Here is a tiny trained network, its code and every weight. The questions are about switching its units off for an input and a class, where a switched-off unit gives its printed mean instead of its output.

import numpy as np


def w(rows, s, z=0):
    codes = np.array(rows[::2]) - 128.0
    scale = np.full(codes.shape[1], s)
    scale[-1] = z or s
    return codes * scale


def f(y):
    return y / 2 * (1 + np.tanh(0.7978845608 * (y + 0.044715 * y**3)))


def log_softmax(a):
    a = a - a.max(-1, keepdims=True)
    return a - np.log(np.exp(a).sum(-1, keepdims=True))


def net(x, mask):
    res = np.array(x, float).reshape(1, 8) / 4 @ E
    y = f(res @ A[0][:, :-1].T + A[0][:, -1])
    res = res + np.where(mask, y, B[0][:, -1]) @ B[0][:, :-1]
    return log_softmax(res[-1] @ U[:, :-1].T + U[:, -1])


A, B = {}, {}
E = w([
[167,108,127,116,100,139,216,208],'x0',
[41,173,161,182,226,164,209,194],'x1',
[22,104,102,4,98,99,79,148],'x2',
[207,50,237,122,156,188,72,127],'x3',
[181,198,9,43,215,32,105,62],'x4',
[53,11,59,205,168,112,18,84],'x5',
[66,254,179,122,46,149,108,64],'x6',
[72,110,44,172,97,99,180,233],'x7',
],0.0064)
A[0] = w([
[102,142,134,208,216,125,115,138,244],'n0',
[116,147,109,137,254,93,179,143,206],'n1',
[95,187,141,80,80,103,147,69,213],'n2',
[42,85,157,162,133,131,108,135,144],'n3',
[197,117,125,31,71,131,78,118,199],'n4',
[112,71,53,150,126,107,49,40,124],'n5',
[52,193,150,125,73,149,166,126,177],'n6',
[116,149,118,18,174,95,51,95,218],'n7',
[80,174,79,99,126,47,196,188,118],'n8',
[135,66,61,120,116,129,8,79,185],'n9',
[253,84,147,159,113,188,157,152,190],'n10',
[175,101,167,170,16,211,148,117,254],'n11',
[53,65,153,133,119,158,124,153,159],'n12',
],0.0086,0.004)
B[0] = w([
[164,1,74,183,116,193,167,81,222],'n0',
[198,123,36,134,167,187,158,123,236],'n1',
[97,184,126,114,110,111,178,89,223],'n2',
[72,59,98,123,105,147,68,130,190],'n3',
[149,200,153,93,149,104,76,142,218],'n4',
[106,134,75,214,166,60,74,85,239],'n5',
[104,157,130,147,82,142,181,131,220],'n6',
[79,187,85,77,166,155,99,75,255],'n7',
[110,220,95,153,157,162,155,193,226],'n8',
[87,165,134,151,143,135,14,106,248],'n9',
[189,98,222,113,185,85,113,164,225],'n10',
[128,147,219,149,79,105,118,160,240],'n11',
[59,59,156,130,99,207,56,190,191],'n12',
],0.009,0.0086)
U = w([
[191,84,101,158,195,179,168,84,217],'0',
[183,132,220,104,145,99,140,184,249],'1',
[39,44,149,135,93,189,108,191,195],'2',
[97,184,129,1,146,142,153,63,67],'3',
[81,176,76,166,141,137,205,220,111],'4',
[78,99,77,168,88,124,152,105,15],'5',
[92,144,98,160,164,88,75,65,87],'6',
[93,179,197,146,33,136,188,88,85],'7',
],0.0092,0.0011)

Each question gives the input, the list of numbers given to net, and the class t.
The units are the neurons (one row each of A and B). Each row of codes is followed by its name. A weight is (code - 128) times the scale printed after its matrix; where a second scale follows, it is the last column's (A, B and U).
mask holds one flag per neuron, in row order. A switched-off neuron (its flag False) gives its mean, the last column of its row in B, instead of its output. The means were averaged over made-up inputs and are rounded, as every weight is.
A unit's drop is (log p(t) with every unit on - log p(t) with that unit switched off) / (log p(t) with every unit on - log p(t) with every unit switched off).
The circuit of an input: a set's keep is (log p(t) with only the set's units on - log p(t) with every unit switched off) / (log p(t) with every unit on - log p(t) with every unit switched off). Starting from the 12 units with the biggest drops (on a tie, the unit counted first), units are removed one at a time, each time the one whose removal leaves the highest keep (on an exact tie, the one counted first), for as long as the keep stays at least 0.8.
circuit, biggest first: the units of the circuit, biggest drop first
k most important neurons: the k neurons with the biggest drops, biggest first
drop when u is switched off: that unit's drop, to one decimal
input [-1,7,-7,-3,-2,7,-4,5], class 0: circuit, biggest first : n0
input [-4,-4,-6,7,7,-3,-8,-5], class 6: 2 most important neurons : n9; n7
input [-8,2,7,1,-5,3,7,-5], class 2: 2 most important neurons : n12; n3
input [8,-2,5,5,0,-3,2,-6], class 1: circuit, biggest first : n10; n11
input [3,8,-2,1,6,1,-4,4], class 0: 2 most important neurons : n0; n1
input [-5,-6,7,3,-3,1,-7,5], class 6: 2 most important neurons : n5; n9
input [-3,-4,1,8,0,-2,-2,-7], class 1: 2 most important neurons : n10; n11
input [1,-8,-8,1,-1,8,-7,3], class 6: 2 most important neurons : n9; n5
input [4,0,-1,-8,-3,7,8,-7], class 7: drop when n1 is switched off : 0.2
input [6,-6,6,4,3,-8,-5,6], class 1: drop when n10 is switched off : 0.3
input [-2,7,6,-5,-2,7,0,4], class 2: drop when n12 is switched off : 0.3
